Here is a tiny trained network, its code and every weight. The questions are about switching its units off for an input and a target symbol, where a switched-off unit gives its printed mean instead of its output.

import numpy as np


def w(rows, s, z=0):
    codes = np.array(rows[::2]) - 128.0
    scale = np.full(codes.shape[1], s)
    scale[-1] = z or s
    return codes * scale


def norm(h):
    return h / np.sqrt((h * h).mean(-1, keepdims=True) + 1e-5)


def f(y):
    return y / 2 * (1 + np.tanh(0.7978845608 * (y + 0.044715 * y**3)))


def softmax(a):
    e = np.exp(a - a.max(-1, keepdims=True))
    return e / e.sum(-1, keepdims=True)


def log_softmax(a):
    a = a - a.max(-1, keepdims=True)
    return a - np.log(np.exp(a).sum(-1, keepdims=True))


def net(x, mask):
    ids = ['γδεηθλμφψ'.index(c) for c in x.split()]
    T = len(ids)
    res = E[ids] + P[:T]
    u = 0
    for l in range(2):
        r = norm(res)
        for j in range(3):
            rows = slice(2 * j, 2 * j + 2)
            q, k, v = (r @ M[l][rows].T for M in (Q, K, V))
            z = softmax(np.where(np.tri(T) > 0, q @ k.T / 2**0.5, -1e9)) @ v
            o = O[l][rows]
            res = res + np.where(mask[u + j], z, o[:, -1]) @ o[:, :-1]
        u += 3
        y = f(norm(res) @ A[l][:, :-1].T + A[l][:, -1])
        res = res + np.where(mask[u : u + 4], y, B[l][:, -1]) @ B[l][:, :-1]
        u += 4
    return log_softmax(norm(res)[-1] @ U[:, :-1].T + U[:, -1])


Q, K, V, O, A, B = {}, {}, {}, {}, {}, {}
E = w([
[103,65,213,69],'γ',
[27,148,201,82],'δ',
[12,233,97,161],'ε',
[128,213,161,55],'η',
[43,198,25,193],'θ',
[2,153,154,155],'λ',
[119,84,75,152],'μ',
[80,86,77,161],'φ',
[132,200,18,134],'ψ',
],0.0058)
P = w([
[199,122,193,252],'0',
[24,99,91,30],'1',
[231,132,205,238],'2',
[55,101,120,107],'3',
[180,136,176,170],'4',
[105,106,133,136],'5',
[181,135,141,110],'6',
[152,6,31,127],'7',
],0.013)
Q[0] = w([
[140,30,7,115],'L0H1',
[233,163,178,215],'L0H1',
[91,253,182,87],'L0H2',
[72,92,50,40],'L0H2',
[48,144,248,32],'L0H3',
[103,148,150,207],'L0H3',
],0.006)
K[0] = w([
[170,169,109,50],'L0H1',
[35,43,71,138],'L0H1',
[105,111,150,171],'L0H2',
[236,110,99,128],'L0H2',
[141,193,84,82],'L0H3',
[255,169,76,98],'L0H3',
],0.0076)
V[0] = w([
[162,7,204,92],'L0H1',
[62,164,201,114],'L0H1',
[113,63,117,165],'L0H2',
[146,202,180,76],'L0H2',
[150,153,100,139],'L0H3',
[64,145,98,110],'L0H3',
],0.022)
O[0] = w([
[141,249,82,96,172],'L0H1',
[20,136,51,172,254],'L0H1',
[224,166,138,244,207],'L0H2',
[43,143,106,22,85],'L0H2',
[146,49,221,72,79],'L0H3',
[138,86,149,172,90],'L0H3',
],0.015,0.0044)
A[0] = w([
[106,26,63,255,81],'L0N1',
[207,163,55,153,103],'L0N2',
[103,129,129,142,52],'L0N3',
[222,120,72,50,10],'L0N4',
],0.0055,0.0014)
B[0] = w([
[52,131,166,203,252],'L0N1',
[59,136,122,158,192],'L0N2',
[177,106,146,102,128],'L0N3',
[146,254,80,147,101],'L0N4',
],0.0084,0.0035)
Q[1] = w([
[95,59,56,112],'L1H1',
[181,203,253,121],'L1H1',
[151,101,157,84],'L1H2',
[157,114,125,23],'L1H2',
[39,153,112,226],'L1H3',
[164,182,205,135],'L1H3',
],0.0076)
K[1] = w([
[57,81,130,73],'L1H1',
[212,93,47,62],'L1H1',
[193,97,184,60],'L1H2',
[154,182,254,61],'L1H2',
[33,178,122,170],'L1H3',
[101,80,101,205],'L1H3',
],0.0076)
V[1] = w([
[146,167,100,92],'L1H1',
[186,85,59,127],'L1H1',
[132,149,223,177],'L1H2',
[146,170,157,123],'L1H2',
[59,70,109,133],'L1H3',
[104,104,3,178],'L1H3',
],0.016)
O[1] = w([
[170,47,182,148,104],'L1H1',
[240,174,175,91,84],'L1H1',
[45,118,79,50,171],'L1H2',
[1,53,95,128,125],'L1H2',
[201,170,121,170,142],'L1H3',
[226,33,149,96,255],'L1H3',
],0.0072,0.0082)
A[1] = w([
[130,55,13,129,246],'L1N1',
[164,193,204,215,120],'L1N2',
[123,38,245,112,255],'L1N3',
[177,190,237,177,86],'L1N4',
],0.012,0.0046)
B[1] = w([
[121,115,130,83,244],'L1N1',
[193,84,94,66,191],'L1N2',
[177,170,247,139,151],'L1N3',
[126,90,89,74,155],'L1N4',
],0.015,0.011)
U = w([
[168,253,85,136,73],'γ',
[122,132,88,158,67],'δ',
[98,62,153,182,70],'ε',
[83,145,140,32,206],'η',
[161,83,175,124,179],'θ',
[125,81,57,220,2],'λ',
[208,111,87,96,178],'μ',
[195,100,80,124,165],'φ',
[162,134,208,72,105],'ψ',
],0.015,0.0056)

Each question gives the input, a string of symbols that net reads in full, and the target symbol t.
The units are the heads (2 rows each of Q, K, V and O) and the neurons (one row each of A and B). Each row of codes is followed by its name. A weight is (code - 128) times the scale printed after its matrix; where a second scale follows, it is the last column's (O, A, B and U).
mask holds one flag per unit, layer by layer, with each layer's heads first. A switched-off unit (its flag False) gives its mean, the last column of its rows in O or B, instead of its output. The means were averaged over made-up inputs and are rounded, as every weight is.
A unit's drop is (log p(t) with every unit on - log p(t) with that unit switched off) / (log p(t) with every unit on - log p(t) with every unit switched off).
The circuit of an input: a set's keep is (log p(t) with only the set's units on - log p(t) with every unit switched off) / (log p(t) with every unit on - log p(t) with every unit switched off). Starting from the 12 units with the biggest drops (on a tie, the unit counted first), units are removed one at a time, each time the one whose removal leaves the highest keep (on an exact tie, the one counted first), for as long as the keep stays at least 0.8.
units of the circuit, in order: the units of the circuit, biggest drop first
top k neurons: the k neurons with the biggest drops, biggest first
top k neurons in layer l: the k neurons of layer l with the biggest drops, biggest first
which heads matter: for each layer, one digit per head in row order, 1 if its drop is at least 0.15 and else 0, layers parted by /
input δ δ η μ ψ ψ, target ψ: units of the circuit, in order -> L0H1; L1N3
input ψ μ μ ε θ θ μ, target θ: which heads matter -> 100 / 000
input ε ψ ψ, target ψ: units of the circuit, in order -> L0H1; L1N3; L0H3
input θ μ ε γ θ ψ, target θ: units of the circuit, in order -> L0H1
input λ η λ, target η: which heads matter -> 011 / 000
input λ φ μ μ η η θ, target η: top 2 neurons -> L1N1; L1N2
input ε η μ φ, target μ: units of the circuit, in order -> L0H1; L1H3
input λ ψ γ ε γ θ, target γ: which heads matter -> 100 / 000
input ε γ δ η η ε, target η: which heads matter -> 010 / 000
input λ δ θ ψ, target θ: units of the circuit, in order -> L0H1; L1N3
input η μ λ, target μ: which heads matter -> 001 / 000
input μ μ θ φ γ λ, target γ: which heads matter -> 110 / 011
input φ λ γ, target λ: which heads matter -> 100 / 010
input γ θ η φ, target η: which heads matter -> 110 / 000
input η φ η ψ ε φ, target ε: which heads matter -> 110 / 100
input δ ε θ, target ε: units of the circuit, in order -> L0H1
input η η φ η, target φ: units of the circuit, in order -> L0H1; L0H3
input η η θ η λ η λ, target η: which heads matter -> 010 / 000
input η ε φ λ, target φ: units of the circuit, in order -> L0H1; L1H3; L0H3
input ε η ψ φ η ε, target η: which heads matter -> 011 / 100
input φ η η μ η η η μ, target η: units of the circuit, in order -> L0H2
input φ μ δ λ ψ η, target θ: which heads matter -> 101 / 001
input ε γ μ η, target μ: which heads matter -> 100 / 000
input η η γ, target η: which heads matter -> 010 / 000
input θ γ η ψ θ γ, target θ: top 2 neurons -> L1N3; L0N1
input ε η μ μ δ θ λ γ, target λ: units of the circuit, in order -> L0H1; L0H2
input η γ μ λ φ, target λ: top neuron -> L1N4
input φ φ γ ε η θ ε λ, target ε: top 2 neurons in layer 1 -> L1N2; L1N3
